Below is a small trained network, with its code and all its weights. Each question gives an input and a class and asks what happens when units are switched off, that is, made to give their printed mean instead of their output.

import numpy as np


def w(rows, s, z=0):
    codes = np.array(rows[::2]) - 128.0
    scale = np.full(codes.shape[1], s)
    scale[-1] = z or s
    return codes * scale


def f(y):
    return y / 2 * (1 + np.tanh(0.7978845608 * (y + 0.044715 * y**3)))


def log_softmax(a):
    a = a - a.max(-1, keepdims=True)
    return a - np.log(np.exp(a).sum(-1, keepdims=True))


def net(x, mask):
    res = np.array(x, float).reshape(1, 5) / 4 @ E
    y = f(res @ A[0][:, :-1].T + A[0][:, -1])
    res = res + np.where(mask, y, B[0][:, -1]) @ B[0][:, :-1]
    return log_softmax(res[-1] @ U[:, :-1].T + U[:, -1])


A, B = {}, {}
E = w([
[123,113,137,151],'x0',
[179,4,86,107],'x1',
[135,142,121,109],'x2',
[159,123,178,76],'x3',
[115,139,81,178],'x4',
],0.014)
A[0] = w([
[237,140,150,89,50],'N1',
[107,167,86,111,159],'N2',
[131,18,112,66,33],'N3',
[138,90,62,136,82],'N4',
[99,170,217,108,119],'N5',
[112,55,115,55,30],'N6',
[123,120,145,159,59],'N7',
[139,146,133,169,57],'N8',
[137,161,97,83,160],'N9',
[208,122,28,177,69],'N10',
[115,154,190,124,90],'N11',
[70,152,213,98,93],'N12',
[132,138,130,117,56],'N13',
[126,108,155,145,91],'N14',
[117,112,188,180,48],'N15',
[140,114,124,106,27],'N16',
[199,160,219,130,9],'N17',
[100,111,140,226,133],'N18',
[215,83,150,117,3],'N19',
[118,223,130,195,14],'N20',
[59,104,130,233,90],'N21',
[127,17,113,70,166],'N22',
[112,133,112,126,119],'N23',
[138,159,114,168,126],'N24',
[148,107,71,144,77],'N25',
[130,119,143,132,141],'N26',
[116,98,140,143,93],'N27',
[130,255,141,191,39],'N28',
[98,66,139,73,59],'N29',
[111,193,91,139,59],'N30',
[114,122,142,156,70],'N31',
[168,115,52,167,64],'N32',
[130,84,6,135,88],'N33',
[65,243,149,173,205],'N34',
[163,111,71,163,78],'N35',
[181,109,32,163,79],'N36',
[89,135,122,161,87],'N37',
[25,182,129,151,254],'N38',
[124,146,170,135,101],'N39',
[40,41,174,168,131],'N40',
[128,144,209,102,67],'N41',
[111,168,224,112,104],'N42',
],0.01,0.0072)
B[0] = w([
[86,155,116,194,147],'N1',
[125,116,126,184,150],'N2',
[173,124,77,214,187],'N3',
[22,162,203,50,155],'N4',
[100,237,200,131,185],'N5',
[179,175,71,248,158],'N6',
[143,104,155,118,119],'N7',
[93,121,115,113,124],'N8',
[112,129,102,155,145],'N9',
[56,97,209,60,162],'N10',
[83,185,189,127,153],'N11',
[65,227,166,112,173],'N12',
[68,173,119,154,118],'N13',
[121,134,120,92,123],'N14',
[117,120,158,141,123],'N15',
[113,143,127,154,121],'N16',
[116,202,176,125,146],'N17',
[153,146,109,91,156],'N18',
[167,242,165,202,150],'N19',
[111,3,53,23,172],'N20',
[160,111,111,108,158],'N21',
[155,77,53,129,219],'N22',
[190,130,144,142,127],'N23',
[160,128,94,132,141],'N24',
[86,96,200,73,143],'N25',
[102,114,124,128,133],'N26',
[138,107,153,69,125],'N27',
[179,32,65,69,197],'N28',
[120,161,78,157,145],'N29',
[107,50,112,121,146],'N30',
[144,110,140,130,121],'N31',
[86,61,197,100,149],'N32',
[89,97,212,41,178],'N33',
[204,148,57,166,248],'N34',
[96,97,182,58,145],'N35',
[43,89,203,77,164],'N36',
[172,107,131,124,134],'N37',
[222,180,160,150,226],'N38',
[90,144,169,146,140],'N39',
[144,156,138,123,147],'N40',
[84,182,151,139,154],'N41',
[80,204,187,135,181],'N42',
],0.0073,0.014)
U = w([
[143,133,79,255,215],'0',
[123,16,31,124,211],'1',
[58,108,179,117,3],'2',
],0.008,0.0041)

Each question gives the input, the list of numbers given to net, and the class t.
The units are the neurons (one row each of A and B). Each row of codes is followed by its name. A weight is (code - 128) times the scale printed after its matrix; where a second scale follows, it is the last column's (A, B and U).
mask holds one flag per neuron, in row order. A switched-off neuron (its flag False) gives its mean, the last column of its row in B, instead of its output. The means were averaged over made-up inputs and are rounded, as every weight is.
A unit's drop is (log p(t) with every unit on - log p(t) with that unit switched off) / (log p(t) with every unit on - log p(t) with every unit switched off).
The circuit of an input: a set's keep is (log p(t) with only the set's units on - log p(t) with every unit switched off) / (log p(t) with every unit on - log p(t) with every unit switched off). Starting from the 12 units with the biggest drops (on a tie, the unit counted first), units are removed one at a time, each time the one whose removal leaves the highest keep (on an exact tie, the one counted first), for as long as the keep stays at least 0.8.
units of the circuit, in order: the units of the circuit, biggest drop first
k most important neurons: the k neurons with the biggest drops, biggest first
drop when u is switched off: that unit's drop, to one decimal
input [-2,8,-5,5,0], class 0: units of the circuit, in order : (N19)
input [-6,1,0,-3,2], class 2: units of the circuit, in order : (N34; N3)
input [-3,-3,1,-3,5], class 1: units of the circuit, in order : (N20; N28)
input [3,8,-8,-2,2], class 2: units of the circuit, in order : (N4; N33)
input [6,0,-8,-7,1], class 1: units of the circuit, in order : (N5; N21; N42)
input [-2,-7,-3,-1,8], class 1: 2 most important neurons : (N20; N28)
input [0,-2,-2,-4,1], class 1: units of the circuit, in order : (N5; N42)
input [3,-8,-3,-1,8], class 1: 2 most important neurons : (N20; N28)
input [5,8,6,2,-2], class 0: 3 most important neurons : (N19; N6; N3)
input [5,-8,-1,-4,2], class 1: 3 most important neurons : (N20; N28; N30)
input [-4,-7,5,-2,7], class 1: 2 most important neurons : (N20; N28)
input [5,3,0,0,5], class 2: 2 most important neurons : (N34; N28)
input [4,5,-3,-3,3], class 2: drop when N4 is switched off : 0.2
input [3,0,3,-2,5], class 1: drop when N42 is switched off : 0.2
input [7,1,4,-8,8], class 2: drop when N2 is switched off : 0.0
